[128 = 0]

[145 124 132 120 124 128 157 139 134 102 150 109 120 132 150 112 127 112
 136 122 116 107 135 124 109 157 136 147 107 159 127 120 140 127 114 138
 139 129 113 139 102  85 117 135]  K/J530
[ 95 115  88  91 142 159 119 136 158 111 180 142  98 102 179  80 116 145
  96 139 123  93 160 165 141 133 198 153 176 118 133 120 166 137 126 109
 143  93 139 150  88 137 150 102]  Q/J857
[141 112 114 119 127 107 150 138 136 128 148 127 115 134 122 126 118 131
 137 106 108 106 122 127 114 152 161 151 158 139 145 131 140 123 123 135
 139 139 121 129 111 110 129 129]  K/J530
[142 131 130  95 136 119 120 155 138 155 178 105 104 108 153 117 126 105
 126 112 105  93 157 136 115 160 155 144 141 137 132 123 146 130 126 125
 138 124 104 146  94  83 114 121]  K/J530
[127 117 108  76 146 120 132 141 134 100 171 130  94 131 133 112 117 130
 111 148 116  97 142 137 144 146 174 145 158 108 131 130 151 129 123 109
 134  92 144 134  93 107 149 119]  Q/J857
[137 139 106 100 116  48 126 129 130  91 154 158 110 100 157 115 132 140
 120 136 115 120 140 142 151 128 174 134 172 118 122 115 138 127 124 130
 132  91 135 141  94 127 115 116]  Q/J857
[138 122 140 120 126 108 157 135 124 124 154 102 125 112 152 130 129 100
 140 110 111  66 133 124 116 133 153 156 158 147 144 126 133 130 144 137
 136 138 124 120  98  98 124 129]  K/J530
[135 121 135 135 127 100 129 143 137 131 160 121 121 130 148 110 129 107
 139 108 111 111 143 128 111 151 149 129 160 146 140 115 117 128 127 139
 144 155 130 130  95  78 135 138]  K/J530
[126 130 107  96 138 123 138 145 126 103 169 118 102 120 177 113 131 131
 127 152 110 111 138 150 133 139 183 131 167 137 125 120 141 130 119 116
 150 127 109 107  92 106 132 109]  Q/J857
[151 133 164  51 148 109 151 171 140  98 163 106 104 168 119  91 146 117
 141 152 124 106 174 128 127 154 160 147 134 132 133 125 152 126 108 141
 129 120  90 145  97  55 145 121]  K/J326
[151 126 134 104 116 118 138 144 134 125 160 133 112 123 149 114 141 119
 134 124 109 102 118 125 120 159 180 131 164 136 132 118 137 136 113 135
 143 147 119 143  92  89 115 141]  K/J326
[110 108  95  93 131 114 127 132 135 101 154 142  92 101 145 126 122 137
 122 161 120 102 136 142 142 135 192 158 162 103 133 127 154 114 118 129
 124  74 142 138 100 141 142 117]  Q/J590
[103 120 100  90 147 119 112 140 140 125 176 141 114 108 164 124 125 135
 115 126 128 106 133 124 143 125 184 163 151 123 120 134 141 130 130 124
   4  95 147 133 103 121 120 110]  Q/J857
[ 97 110 112 106 132 123 140 138 136 121 158 143 111 116 166 116 124 128
 123 140 126  98 137 148 141 149 189 140 167 122 112 116 144 126 130 132
 153 101 140 144  83 120 146 123]  Q/J857
[108 109 103 125 117 119 122 124 130 118 137 140  99 126 173 129 153 146
 119 138 120 118 130 153 157 140 185 150 169 109 137 123 141 116 154 124
 133  81 138 139 102 148 141 129]  Q/J590
[114 115  92  91 143 119 133 150 135 104 157 130 114 134 140 104 132 128
 114 136 113 111 125 131 151 131 168 154 144 125 131 119 150 120 110 193
 142  88 118 136 103 113 136 131]  Q/J857
[149 134 160  64 131  96 133 163 129 122 144 124 114 135 109  83 138 109
 148 102 120 111 123 117 115 158 148 135 125 109 143 160 127 123 115 131
 127 128  96 143 106  65 148 138]  K/J326
[149 127 139 122 120  98 132 140 139 130 150 123 126 126 137 130 126 107
 152 109 123 101 125 124 109 151 159 142 157 142 162 123 107 124 120 140
 124 135 110 129  94  95 131 119]  K/J530
[115 109  87  85 142 131 123 138 157 103 166 124  99 120 168 124 125 137
 100 149 129 103 139 125 164 145 185 158 152 115 122 126 155 129 114 110
 136  89 150 156 105 121 114  89]  Q/J857
[106 103  92  95 138 143 117 131 133 124 165 140  97 110 150 125 121 158
 105 139 111 114 143 156 141 132 187 140 167 118 128 129 152 131 129 117
 140  84 172 141 105 160 143 123]  Q/J590
[130 110 128  88 122 118 140 133 134 109 143 124 141 134 143 104 142 117
 147 116 102  91 140 135 124 153 182 157 159 146 135 125 151 116 132 160
 130 125 115 127  84  92 145 117]  K/J530
[101 103  84 114 113 157 117 130 124 112 158 127 100 109 196 112 120 150
  96 131 102 105 140 153 136 122 188 159 167 106 108 126 162 128 127  91
 141 103 150 138  97 136 114 109]  Q/J857
[143 135  73  69 127 113 136 149 154 183 160 114 118 147 132 105 137 114
 140 126 125 112 128 120 146 158 152 155 128 126 138 136 159 123 121 140
 116 115 122 144 114  70 150 129]  K/J326
[110 132  93 112 133 148 115 122 143 110 153 134 101 120 157 124 118 137
 101 144 116 116 141 143 163 118 177 141 164 122 123 117 151 113 131 118
 120  85 125 149 107 143 138 101]  Q/J857
[110 121  95  92 135 127 130 138 142 117 144 133 113 128 143 114 127 137
 108 153 120 119 126 148 152 132 176 137 150 127 131 137 140 158 128 125
 133 102 132 149 118 124 143  98]  Q/J590
[102 115 103 124 122 132 124 115 133 123 180 138 123 122 166 117 146 137
 113 128 122  89 126 144 142 139 203 125 184 143 130 141 142 129 119 110
 146 123 147 135  86 129 143  98]  Q/J590
[126 112 121 133 144 115 130 131 137 118 167 128 120 106 138 107 142 124
 134 115 119  83 133 117 116 152 162 224 152 145 147 131 153 127 117 134
 128 116 124 136  91 103 133 109]  K/J530
[104 111 120 116 118 145 115 124 117 140 175 135 106 111 180 116 123 148
  91 128 118 106 147 152 117 132 198 130 184 111 120 104 125 141 136 111
 133 117 163 144  87 150 142 102]  Q/J590
